Here is a tiny trained network, its code and every weight. The questions are about switching its units off for an input and a target symbol, where a switched-off unit gives its printed mean instead of its output.

import numpy as np


def w(rows, s, z=0):
    codes = np.array(rows[::2]) - 128.0
    scale = np.full(codes.shape[1], s)
    scale[-1] = z or s
    return codes * scale


def norm(h):
    return h / np.sqrt((h * h).mean(-1, keepdims=True) + 1e-5)


def f(y):
    return y / 2 * (1 + np.tanh(0.7978845608 * (y + 0.044715 * y**3)))


def softmax(a):
    e = np.exp(a - a.max(-1, keepdims=True))
    return e / e.sum(-1, keepdims=True)


def log_softmax(a):
    a = a - a.max(-1, keepdims=True)
    return a - np.log(np.exp(a).sum(-1, keepdims=True))


def net(x, mask):
    ids = ['ΓΔΠΨαβεζηλμξστφω'.index(c) for c in x.split()]
    T = len(ids)
    res = E[ids] + P[:T]
    u = 0
    for l in range(2):
        r = norm(res)
        for j in range(2):
            rows = slice(3 * j, 3 * j + 3)
            q, k, v = (r @ M[l][rows].T for M in (Q, K, V))
            z = softmax(np.where(np.tri(T) > 0, q @ k.T / 3**0.5, -1e9)) @ v
            o = O[l][rows]
            res = res + np.where(mask[u + j], z, o[:, -1]) @ o[:, :-1]
        u += 2
        y = f(norm(res) @ A[l][:, :-1].T + A[l][:, -1])
        res = res + np.where(mask[u : u + 8], y, B[l][:, -1]) @ B[l][:, :-1]
        u += 8
    return log_softmax(norm(res)[-1] @ U[:, :-1].T + U[:, -1])


Q, K, V, O, A, B = {}, {}, {}, {}, {}, {}
E = w([
[114,130,133,135,153,95,23,143,63],'Γ',
[146,96,131,153,103,159,100,130,18],'Δ',
[119,87,105,135,180,110,219,103,155],'Π',
[55,118,91,181,125,149,71,133,46],'Ψ',
[132,151,63,100,102,119,2,67,104],'α',
[152,154,151,149,193,136,150,113,109],'β',
[150,133,25,155,78,113,12,119,51],'ε',
[148,105,88,105,122,125,53,132,61],'ζ',
[161,164,158,147,183,144,126,121,132],'η',
[144,169,75,112,75,134,94,77,50],'λ',
[156,156,144,133,195,120,167,96,89],'μ',
[137,178,164,138,172,117,149,99,127],'ξ',
[144,169,152,119,176,110,163,88,107],'σ',
[91,112,144,107,141,143,88,92,28],'τ',
[90,94,166,117,61,189,111,104,161],'φ',
[114,97,115,192,69,77,149,101,134],'ω',
],0.0047)
P = w([
[103,240,108,124,117,133,151,195,49],'0',
[221,156,158,138,153,116,55,61,5],'1',
[219,148,156,134,153,129,56,64,29],'2',
[203,150,146,142,143,129,68,51,44],'3',
[205,142,144,145,147,142,54,62,62],'4',
[197,126,146,137,147,130,62,65,71],'5',
[190,128,148,145,142,135,76,67,91],'6',
[179,120,138,153,135,136,75,69,109],'7',
[178,106,135,142,138,141,69,81,126],'8',
[167,95,130,144,128,124,83,79,137],'9',
[160,86,143,153,132,126,79,97,158],'10',
[153,80,126,150,132,128,85,106,178],'11',
[158,76,124,151,137,129,101,83,162],'12',
],0.0021)
Q[0] = w([
[113,119,132,172,169,180,139,132,112],'0.h1',
[102,140,132,140,137,142,165,212,124],'0.h1',
[175,145,168,158,223,136,177,64,165],'0.h1',
[92,128,116,84,92,145,106,184,112],'0.h2',
[167,183,162,143,232,131,208,140,200],'0.h2',
[183,197,195,74,185,87,255,187,198],'0.h2',
],0.0091)
K[0] = w([
[89,168,130,105,120,213,76,188,69],'0.h1',
[194,154,160,115,158,148,78,118,120],'0.h1',
[79,242,164,78,150,156,201,229,102],'0.h1',
[148,63,232,133,92,145,114,71,176],'0.h2',
[113,255,125,101,157,141,117,184,24],'0.h2',
[166,250,141,100,159,135,94,133,17],'0.h2',
],0.0067)
V[0] = w([
[80,163,177,105,115,192,101,157,158],'0.h1',
[116,132,169,68,60,98,84,133,87],'0.h1',
[113,66,134,80,96,173,170,159,135],'0.h1',
[153,136,117,64,186,253,81,196,131],'0.h2',
[39,109,200,46,109,222,153,100,150],'0.h2',
[160,169,195,208,68,181,72,133,143],'0.h2',
],0.0038)
O[0] = w([
[194,179,73,81,67,102,92,157,98,63],'0.h1',
[136,171,134,47,152,132,132,77,201,213],'0.h1',
[140,170,80,166,145,151,167,116,82,5],'0.h1',
[129,95,189,45,84,236,132,116,75,48],'0.h2',
[154,160,157,164,111,150,1,58,96,71],'0.h2',
[104,122,247,137,19,31,157,95,116,197],'0.h2',
],0.0036,0.0025)
A[0] = w([
[149,57,120,106,116,145,67,124,90,31],'0.n1',
[119,156,83,151,199,155,114,102,128,104],'0.n2',
[152,155,107,111,163,79,153,124,81,134],'0.n3',
[194,97,141,111,3,155,148,144,93,95],'0.n4',
[70,158,139,212,125,126,124,121,90,161],'0.n5',
[120,95,90,142,136,127,186,146,153,120],'0.n6',
[101,135,172,111,93,135,166,106,135,117],'0.n7',
[107,130,40,159,125,157,42,166,87,6],'0.n8',
],0.0056,0.002)
B[0] = w([
[45,117,137,32,83,69,196,155,168,219],'0.n1',
[249,93,155,62,135,49,89,81,201,222],'0.n2',
[109,86,138,140,73,150,89,119,223,250],'0.n3',
[251,88,130,143,78,115,194,142,171,195],'0.n4',
[131,12,71,67,106,133,118,181,48,244],'0.n5',
[186,226,197,108,106,144,1,98,55,160],'0.n6',
[219,77,140,126,201,189,120,117,83,167],'0.n7',
[204,78,202,113,177,121,41,214,180,236],'0.n8',
],0.0033,0.0015)
Q[1] = w([
[123,145,31,82,47,120,79,159,100],'1.h1',
[215,159,149,147,163,152,171,76,149],'1.h1',
[149,134,36,84,8,119,105,164,95],'1.h1',
[119,54,34,206,64,2,91,150,159],'1.h2',
[154,183,136,182,225,163,211,105,167],'1.h2',
[46,193,99,144,6,157,122,152,70],'1.h2',
],0.0074)
K[1] = w([
[151,41,167,115,125,97,100,39,162],'1.h1',
[183,220,117,95,96,197,164,153,127],'1.h1',
[170,35,167,111,99,97,125,54,149],'1.h1',
[97,11,109,211,113,72,134,91,195],'1.h2',
[148,254,99,126,160,97,147,154,68],'1.h2',
[183,98,188,142,84,84,72,112,81],'1.h2',
],0.0068)
V[1] = w([
[120,161,111,97,95,119,189,27,119],'1.h1',
[159,93,76,180,101,134,157,105,149],'1.h1',
[61,198,158,165,125,49,150,153,111],'1.h1',
[83,96,173,145,97,146,116,66,255],'1.h2',
[129,127,138,92,211,6,199,146,137],'1.h2',
[153,143,98,148,214,148,73,110,81],'1.h2',
],0.0034)
O[1] = w([
[141,140,116,118,175,94,139,191,255,150],'1.h1',
[205,114,96,143,145,94,187,117,107,57],'1.h1',
[115,131,202,99,86,44,116,113,122,55],'1.h1',
[200,88,140,150,98,132,54,92,61,142],'1.h2',
[132,229,69,71,192,145,95,194,91,252],'1.h2',
[126,144,101,125,160,79,196,47,115,91],'1.h2',
],0.0038,0.0012)
A[1] = w([
[156,143,180,119,126,149,107,104,193,81],'1.n1',
[141,176,67,173,136,52,111,144,152,109],'1.n2',
[132,113,148,204,23,179,58,51,99,5],'1.n3',
[118,129,104,255,154,65,135,131,116,179],'1.n4',
[157,130,151,158,173,98,167,79,159,134],'1.n5',
[158,168,60,150,111,140,184,112,195,43],'1.n6',
[127,184,116,113,172,181,158,117,110,126],'1.n7',
[86,145,118,141,81,53,83,180,138,118],'1.n8',
],0.0071,0.003)
B[1] = w([
[91,91,76,110,116,143,142,114,67,184],'1.n1',
[135,57,159,109,139,140,143,125,89,215],'1.n2',
[102,93,143,100,3,51,48,149,144,254],'1.n3',
[102,102,80,38,117,68,235,76,90,205],'1.n4',
[118,154,102,136,91,125,105,201,121,188],'1.n5',
[168,196,171,78,92,156,131,74,124,128],'1.n6',
[146,90,130,166,84,90,129,94,166,161],'1.n7',
[157,177,76,200,123,157,174,101,115,217],'1.n8',
],0.0065,0.0036)
U = w([
[181,159,48,208,85,145,130,184,137,118],'Γ',
[64,115,187,193,136,110,179,168,180,175],'Δ',
[117,60,113,167,128,208,151,57,198,122],'Π',
[177,121,206,212,161,130,117,61,91,129],'Ψ',
[196,90,103,99,211,123,53,132,124,152],'α',
[85,138,82,33,105,142,158,211,189,58],'β',
[121,85,153,127,41,75,64,112,123,164],'ε',
[84,175,3,104,111,174,76,56,140,4],'ζ',
[88,246,145,173,159,147,115,121,102,253],'η',
[139,185,186,95,158,49,135,208,71,58],'λ',
[201,196,149,64,95,179,142,73,127,135],'μ',
[125,97,69,118,135,89,204,64,71,166],'ξ',
[193,74,204,138,114,182,189,194,100,113],'σ',
[60,118,214,55,172,160,122,58,116,91],'τ',
[116,178,129,121,164,57,129,94,232,145],'φ',
[44,84,97,153,135,196,113,185,41,40],'ω',
],0.011,0.0036)

Each question gives the input, a string of symbols that net reads in full, and the target symbol t.
The units are the heads (3 rows each of Q, K, V and O) and the neurons (one row each of A and B). Each row of codes is followed by its name. A weight is (code - 128) times the scale printed after its matrix; where a second scale follows, it is the last column's (O, A, B and U).
mask holds one flag per unit, layer by layer, with each layer's heads first. A switched-off unit (its flag False) gives its mean, the last column of its rows in O or B, instead of its output. The means were averaged over made-up inputs and are rounded, as every weight is.
A unit's drop is (log p(t) with every unit on - log p(t) with that unit switched off) / (log p(t) with every unit on - log p(t) with every unit switched off).
The circuit of an input: a set's keep is (log p(t) with only the set's units on - log p(t) with every unit switched off) / (log p(t) with every unit on - log p(t) with every unit switched off). Starting from the 12 units with the biggest drops (on a tie, the unit counted first), units are removed one at a time, each time the one whose removal leaves the highest keep (on an exact tie, the one counted first), for as long as the keep stays at least 0.8.
circuit, biggest first: the units of the circuit, biggest drop first
k most important neurons: the k neurons with the biggest drops, biggest first
heads that matter: for each layer, one digit per head in row order, 1 if its drop is at least 0.15 and else 0, layers parted by /
input λ σ Ψ ξ λ σ φ ζ τ ξ, target β: heads that matter	00 / 10
input τ ζ λ Ψ τ, target τ: heads that matter	00 / 00
input η μ Ψ ω λ β μ ξ η Ψ ζ β Π, target σ: heads that matter	11 / 00
input ζ η ω σ λ τ Ψ Γ Π Π, target Π: heads that matter	01 / 00
input σ Π ξ ζ Π Ψ, target α: heads that matter	01 / 00
input Ψ λ μ ε λ Γ η η Π ζ Ψ μ, target ε: circuit, biggest first	[1.h1, 0.n8, 0.n3, 1.n3]
input ε Δ ξ τ β β ε ξ σ ω Π, target Ψ: heads that matter	01 / 11
input μ Π λ β α φ β, target φ: heads that matter	11 / 01
input ζ λ Π Δ σ, target Π: heads that matter	01 / 00
input α ξ ε Ψ ω ω φ φ μ μ ε η β, target ω: 3 most important neurons	[1.n1, 1.n3, 1.n5]
input ω σ ω η η ζ ζ τ φ Π Γ, target α: circuit, biggest first	[0.h2, 1.n3]
input ω η Γ φ Δ Ψ η φ σ, target λ: heads that matter	01 / 10
input Ψ λ σ Δ Ψ ζ α μ Π, target ε: circuit, biggest first	[1.h1, 0.n8, 0.n6, 1.n3]
input ε ε σ ζ Π ξ, target Ψ: heads that matter	01 / 10
input Π ζ ζ α, target α: circuit, biggest first	[0.h2, 0.n8]
input β Π τ ω ω φ λ λ Π ω, target ξ: circuit, biggest first	[0.h2, 1.n4]
input σ μ β ε Π ε Π, target α: heads that matter	01 / 01
input Γ λ Δ Ψ η, target τ: 2 most important neurons	[1.n3, 1.n8]
input Ψ τ Δ Π, target ε: 2 most important neurons	[0.n8, 0.n3]
input α ζ β α ω η Ψ σ φ σ, target ω: heads that matter	11 / 00
input Δ μ β, target Γ: 3 most important neurons	[1.n5, 0.n3, 1.n3]
input τ λ τ ζ Ψ Γ ω β Π α β, target ζ: 3 most important neurons	[1.n1, 1.n3, 1.n5]
input μ α ε Ψ ζ ζ μ σ Γ τ Ψ, target ω: 3 most important neurons	[0.n5, 1.n3, 0.n3]
input τ τ Γ μ α ε, target Γ: 2 most important neurons	[1.n8, 0.n1]
input Δ β η β λ, target μ: 2 most important neurons	[1.n6, 1.n3]
input Ψ ε α Γ τ, target τ: 2 most important neurons	[1.n3, 0.n1]
input ζ ζ Π Ψ λ λ η, target Π: 2 most important neurons	[1.n7, 1.n3]
input ε ε Δ Ψ Ψ, target ω: 3 most important neurons	[0.n5, 1.n3, 1.n4]
